Moves between items:
§: rf->sf, mn->bt, qh->nm, cr->jl, dr->gh, sz->md, dz->rr, mm->zz, nf->sd, hf->zs, bd->zg, bs->hr, pj->qt, sb->hn, nb->td, gg->mz, tr->hc, rt->tz, zg->zj, cm->lp, jm->fb, gr->sl, fh->cn, bt->nz, zb->hz, rm->dz, jl->zb, gh->hb, rz->dl, mb->ch, tl->tr, hr->mm, nz->bq, cf->qp, rr->rz, sd->tl, gj->bd, dn->cz, md->gg, sf->rm, mp->tb, tz->cj, lp->zl, mr->jc, zj->rf, td->bs, ch->pj, cn->mp, qr->cm, sm->rt, cz->qh, zl->ht, hn->nb, hz->mr, bc->sm, dc->gj, cj->dn, dl->hf, hh->mb, ht->bc, jc->nf, bq->gr, mz->sb, nm->dr, hc->dc, zz->qr, qt->mn, fb->sz, zs->hh, qp->jm, sl->tj, tb->cf, hb->cr, tj->fh
$: rf->hh, mn->mp, qh->mr, cr->tr, dr->nf, sz->hr, dz->pj, mm->rt, nf->zj, hf->nz, bd->dl, bs->bc, pj->fh, sb->cm, nb->zl, gg->zz, tr->rm, rt->hb, zg->hf, cm->dn, jm->td, gr->jm, fh->md, bt->tb, zb->dc, rm->ch, jl->hc, gh->sd, rz->mn, mb->sl, tl->sf, hr->sm, nz->cf, cf->hn, rr->qt, sd->rf, gj->rz, dn->zb, md->mm, sf->mb, mp->mz, tz->cr, lp->cz, mr->bd, zj->zs, td->ht, ch->tj, cn->gg, qr->cj, sm->gh, cz->hz, zl->qh, hn->lp, hz->gj, bc->dr, dc->rr, cj->jl, dl->bt, hh->gr, ht->nm, jc->zg, bq->qp, mz->qr, nm->jc, hc->dz, zz->tz, qt->cn, fb->bs, zs->bq, qp->nb, sl->fb, tb->sb, hb->tl, tj->sz
*: rf->rm, mn->nz, qh->dr, cr->zb, dr->hb, sz->gg, dz->rz, mm->qr, nf->tl, hf->hh, bd->zj, bs->mm, pj->mn, sb->nb, nb->bs, gg->sb, tr->dc, rt->cj, zg->rf, cm->zl, jm->sz, gr->tj, fh->mp, bt->bq, zb->mr, rm->rr, jl->hz, gh->cr, rz->hf, mb->pj, tl->hc, hr->zz, nz->gr, cf->jm, rr->dl, sd->tr, gj->zg, dn->qh, md->mz, sf->dz, mp->cf, tz->dn, lp->ht, mr->nf, zj->sf, td->hr, ch->qt, cn->tb, qr->lp, sm->tz, cz->nm, zl->bc, hn->td, hz->jc, bc->rt, dc->bd, cj->cz, dl->zs, hh->ch, ht->sm, jc->sd, bq->sl, mz->hn, nm->gh, hc->gj, zz->cm, qt->bt, fb->md, zs->mb, qp->fb, sl->fh, tb->qp, hb->jl, tj->cn
&: rf->zj, mn->qt, qh->cz, cr->hb, dr->nm, sz->fb, dz->rm, mm->hr, nf->jc, hf->dl, bd->gj, bs->td, pj->ch, sb->mz, nb->hn, gg->md, tr->tl, rt->sm, zg->bd, cm->qr, jm->qp, gr->bq, fh->tj, bt->mn, zb->jl, rm->sf, jl->cr, gh->dr, rz->rr, mb->hh, tl->sd, hr->bs, nz->bt, cf->tb, rr->dz, sd->nf, gj->dc, dn->cj, md->sz, sf->rf, mp->cn, tz->rt, lp->cm, mr->hz, zj->zg, td->nb, ch->mb, cn->fh, qr->zz, sm->bc, cz->dn, zl->lp, hn->sb, hz->zb, bc->ht, dc->hc, cj->tz, dl->rz, hh->zs, ht->zl, jc->mr, bq->nz, mz->gg, nm->qh, hc->tr, zz->mm, qt->pj, fb->jm, zs->hf, qp->cf, sl->gr, tb->mp, hb->gh, tj->sl
@: rf->gj, mn->mb, qh->tz, cr->nm, dr->dn, sz->cf, dz->zj, mm->nb, nf->zb, hf->dz, bd->tr, bs->sb, pj->zs, sb->sz, nb->gg, gg->jm, tr->jc, rt->zl, zg->hc, cm->hr, jm->mp, gr->mn, fh->bq, bt->ch, zb->gh, rm->zg, jl->dr, gh->cz, rz->sf, mb->dl, tl->mr, hr->hn, nz->pj, cf->fh, rr->rf, sd->hz, gj->tl, dn->sm, md->qp, sf->bd, mp->sl, tz->ht, lp->mm, mr->cr, zj->dc, td->mz, ch->hf, cn->gr, qr->bs, sm->lp, cz->rt, zl->zz, hn->md, hz->hb, bc->cm, dc->sd, cj->bc, dl->rm, hh->rz, ht->qr, jc->jl, bq->qt, mz->fb, nm->cj, hc->nf, zz->td, qt->hh, fb->tb, zs->rr, qp->cn, sl->bt, tb->tj, hb->qh, tj->nz
+: rf->bd, mn->ch, qh->cj, cr->dr, dr->cz, sz->qp, dz->rf, mm->td, nf->hz, hf->rr, bd->hc, bs->hn, pj->hh, sb->md, nb->mz, gg->fb, tr->nf, rt->ht, zg->dc, cm->mm, jm->tb, gr->bt, fh->gr, bt->pj, zb->hb, rm->zj, jl->gh, gh->qh, rz->rm, mb->hf, tl->jc, hr->nb, nz->qt, cf->cn, rr->sf, sd->mr, gj->tr, dn->rt, md->jm, sf->zg, mp->tj, tz->bc, lp->zz, mr->jl, zj->gj, td->sb, ch->zs, cn->sl, qr->hr, sm->zl, cz->tz, zl->qr, hn->gg, hz->cr, bc->lp, dc->tl, cj->sm, dl->dz, hh->dl, ht->cm, jc->zb, bq->mn, mz->sz, nm->dn, hc->sd, zz->bs, qt->mb, fb->cf, zs->rz, qp->mp, sl->nz, tb->fh, hb->nm, tj->bq

Rows of some items; one shown again gets a slightly different row:
rm
-17    0   15  -36   22    6   -1  -14  -28   33   14   17   -3   10   33    3   21   17   18  -14  -21    1    3   13  -19    8    8   16   25   25  -33   47    2    9   15    9   12
rr
-19    3   14  -39    8    2    1   -3  -29   29   11   14   10    6   23   -8   18   23   18  -14  -28   -4   -6    8  -12  -10    1   20   19   37  -26   49   11  -18   12    7   12
dz
-21   -1   14  -38   17    0    0   -8  -29   28   13   15    7    8   26   -4   21   21   19  -15  -27    3    1    9  -17   -1    7   16   22   28  -33   50    6   -5   15    7   11
dr
 16  -18   -8    8   46    4   -6  -14    0    5   15   12  -36   16   -4   28    3   -6    8   23    3   31   -9    1    0   14   31  -18  -13   -9  -25  -15   -3   49   -4   28    2
lp
  1   -4   -3    8    4  -23   -4    8   31  -19   -5   10   -7   15  -44  -19  -23    3    1   32   -9   17  -22  -28   29  -26   22   -7  -32    8   -4  -20   25  -30  -20   16    1
nm
 21  -22  -14   16   38    4    0  -12    3    3    8    9  -37    9   -5   33    2  -14    4   20    9   27   -3   -1    2   16   25  -21  -10  -14  -20  -24   -8   54   -1   21   -1
jl
  4  -20   -6  -14   33   -6   -2   -1  -10    8    8   22  -18   15   -9   15    3   17   16   21  -24   36  -25  -12   11  -13   32  -10  -15   29  -36   15   22   16    0   38   10
gg
  5   15   -6   24  -29   -1    1    4   30  -25  -12  -20    6  -14  -16  -10  -18  -24  -19    4   31  -26   19    2   -2    7  -21   -3   -2  -34   38  -37  -19  -15  -11  -27  -12
bc
 15  -12  -19   28  -14   -8    3   19   18  -30  -14   -5    6    0  -35    0  -14    0  -10   20    0   17  -24  -24   34  -26    3  -18  -41   -2   14  -37   21   -8   -7   14    2
gr
-27   26   22  -22    4    2   -7  -25   10   17   10    6   -9    4   16  -12    2  -18    5   -8   14  -31   32   25  -38   27   -2   20   42  -15   -2   17  -31   -7   -2  -24  -10
cz
 28  -22  -19   30   26    8    1   -4    2  -10   -3   -6  -26   -1   -8   39   -3  -17   -3   15   16   23   -3   -2    6   14   11  -28  -18  -21    3  -35  -10   56    0   16   -8
rt
 27  -16  -21   41   -8    0    4   16   14  -27  -13  -12    2   -7  -23   15  -12   -6  -13   10    9   19  -15  -15   31  -11   -4  -29  -36  -14   20  -41    8   17   -4    9   -5
hn
 -1   13    2   20    0   -5  -10  -13   39  -15   -2   -7  -21    1  -19   -4  -17  -30  -10   15   32  -18   24    3  -14   24    0   -1    9  -40   17  -38  -30    8  -17  -19  -15
rf
 -7   -6    6  -25   28   12   -4  -17  -30   32   14    9  -10    1   38   18   25    5   15  -17  -10    7    4   15  -23   21    6   10   30   10  -29   37   -9   34   18    8    6
zb
  6  -22   -9  -10   29   -6    4    3  -18    8    8   19   -8   13   -7    9    7   23   13   12  -28   36  -32  -18   21  -20   28   -9  -22   33  -30   15   29    9    4   35   14
jm
-13   20    8    4  -42  -14   -1   13   27  -19  -13  -12   23   -6  -22  -37  -19    1  -10    2    8  -23    6   -8   10  -16  -19   14   -6   -4   30  -11    6  -55  -12  -24   -1

Start here and follow the symbols in turn, left to right. Where do you end up?
Answer with the item's row, about right, then its name.
-10   21   10   -5  -17   12    0  -12   -9   13   -2  -12    6  -15   28    0   12  -18   -6  -28   18  -33   31   26  -32   26  -24   11   34  -22   16    7  -33    6    8  -34   -3
@ § $: -37   26   27  -32    3  -15   -9  -20   23   15    6   12   -3   14   -5  -37   -3   -3   10    5   -4  -27   17    4  -25    9   10   32   32    3   -4   25   -8  -41  -13  -17   -3 fh
  8  -25  -11   -7   17   -4    7   13  -23    4    4   12    2   10   -3    8    7   27   14    7  -28   32  -34  -14   25  -28   20   -8  -24   37  -28   14   34    4    6   34   15
&:   7  -19   -8  -11   29   -6    2    8  -16    6    8   20   -8   15  -10    8    7   21   13   15  -28   34  -32  -15   20  -18   25   -7  -19   28  -32   17   31   11    5   37   10 zb
-17   -1   15  -39   17    2   -5   -8  -27   30   14   14    2    8   28    1   18   18   17  -13  -25    0   -6    9  -16   -2    9   17   21   35  -29   52    5   -3   16   11   11
& * &: -19   -1   13  -38   14    4    2   -7  -35   29   13   17    3   10   26   -3   19   20   18  -13  -26    2   -5   10  -13   -1    6   19   20   30  -29   52    8   -2   15    6   12 dz
-16    2   13  -39    6    4    1   -3  -27   28   10   13   13    8   27   -7   20   20   15  -16  -30    0   -6    8  -10   -7    5   20   18   37  -27   50   15  -16   13    8   14
@ +:  14  -12   -7   -1   17   22    6   -7  -41   19    7   -4   -5   -9   42   40   27   -1    1  -23   -2    8    9   20  -13   24  -11  -10   14    1   -6   14  -18   54   25    5    4 bd
-12    7    3  -19  -30    6    6   16  -30   10   -5   -5   41  -14   23  -16   13   21    1  -33  -18  -13   -4    4    1  -21  -25   14    9   28    8   34   13  -34   17  -12   12
& §:  -9    7    4  -18  -31    5    5   18  -30    9   -6   -7   42  -13   24  -12   12   20    0  -34  -19  -12   -3    5    3  -20  -27   15    9   29   11   36   14  -36   17  -14   10 zs
 26  -22  -19   23   32    8   -1  -10    3   -6    3    5  -35    3   -3   35    1  -15   -3   17   14   24   -4   -1    6   21   16  -28  -16  -21   -9  -30  -10   57    1   17   -8
& $ & *:  14  -24  -12   -3    7   -1    9   19  -27    0    0   10   10    3    0   11    6   27    6    1  -30   31  -31  -14   25  -26   12  -10  -30   36  -20   16   33    1   12   30   12 mr
-14    0   14  -37   23    4   -1  -16  -29   32   15   18   -1    7   28    4   22   19   18  -10  -21    3   -1   12  -19    6   12   16   27   25  -35   46    1   10   17    9    9
@ @:  27  -19  -18   18   -4   24   13   18  -43    5   -5  -14   17  -21   34   38   25    6   -5  -31   -3   11   -4    9    5    3  -22  -18   -9    3    8    2    0   42   23   10    6 hc
  6  -21   -4   -7   49   -2   -5  -12   -2    9   11   21  -30   18   -4   21    8    5   15   24  -11   33  -17   -7    4    6   36  -13  -12    7  -39    3   10   33    0   32    3
§:   6  -20   -8  -11   41   -3   -2   -8   -7   10   16   20  -22   20   -9   17    7   10   15   22  -18   36  -20  -10    9   -5   36   -9  -12   20  -37   10   14   28    2   36    8 cr
-15   20   19  -10  -10    9   -3  -18    0   13   -1   -5   -3   -7   28   -2    7  -20    0  -20   20  -30   32   22  -37   28  -18   17   40  -19   14   10  -36    5    6  -29   -8
§ + @ $: -33   26   25  -24    6   -3  -10  -27   16   17    8    6  -11   10   10  -22    2  -11    8   -2    3  -29   28   13  -36   26    4   27   42  -10   -7   18  -24  -17   -5  -21   -6 sl
-15    0   13  -36   24    4   -1  -13  -31   33   17   19   -3    7   31    2   21   16   19  -15  -20    3    3   12  -18    8   10   15   28   28  -34   50   -1    6   15    9    8
+ § $ *:   0   13    2   -3  -36   11    9   15  -26    9  -12  -21   36  -23   31   -2   11    6  -10  -41    1  -25   13   15   -6   -2  -41    7   16    3   27   15   -8  -20   16  -27    5 ch
  1   17   -2   29  -26   -3    2    3   32  -23  -13  -20    6  -12  -19   -9  -19  -20  -20   -1   28  -26   19    0   -2    5  -19   -2   -4  -33   36  -37  -21  -15  -14  -27  -14
$: -12    4    7   -3   21  -22  -11  -11   44  -11    6   18  -30   29  -43  -24  -20   -8    7   42    0    8   -8  -17    4   -1   35    6  -11   -6  -16  -15   10  -20  -24   14   -7 zz
 17  -23  -16    2   -1    3    7   22  -33    2    1    1   17   -3    2   14   10   27    3   -7  -27   31  -33  -13   29  -27    5  -11  -31   36  -11   15   33    5   18   27   12
§ & $:   9  -10   -3   -6   24   21   -1  -10  -37   26   12    0   -9   -9   40   34   28    2    6  -23   -1    7   10   22  -20   25   -2   -6   20    0  -19   20  -14   49   23    6    4 zg
  1   16    6    0  -29   13    0    2  -20    7   -5  -21   24  -24   31    4   10   -6  -11  -37   15  -32   23   22  -19   13  -39    7   25  -16   26    8  -23    0   14  -28   -5
@ $ §: -31   28   26  -25    7   -3   -9  -28   13   18    8   10  -10   10    8  -23    1  -13    8    0    8  -32   28   13  -37   23    3   29   43  -12   -8   21  -23  -17   -5  -21   -5 sl
 -8    5    8  -20  -32    3    7   18  -31   10  -10   -8   42  -12   24  -13   10   21    0  -33  -18  -16   -4    7    3  -22  -26   17    8   31    7   36   11  -33   14  -11   11
+ & + +:  11  -11   -3   -8   20   20    2  -11  -36   25    7   -2  -10   -7   43   34   29   -3    6  -23   -1    7   10   21  -21   23   -2   -4   19   -2  -20   24  -16   50   18    5    3 zg
-13   24   17  -13   -7   13   -3  -16    2   17    2   -7   -1   -8   26   -4    8  -17   -3  -21   17  -34   32   19  -34   29  -18   14   40  -23   11    8  -31    3    5  -29   -5
+ § $: -33   27   25  -27  -11  -17   -7   -9   25    6    2    9    8   12  -19  -46  -11    3    4    9   -6  -25    3   -5   -9   -9    4   29   19    8   -3   21    3  -58  -14  -18   -1 mp
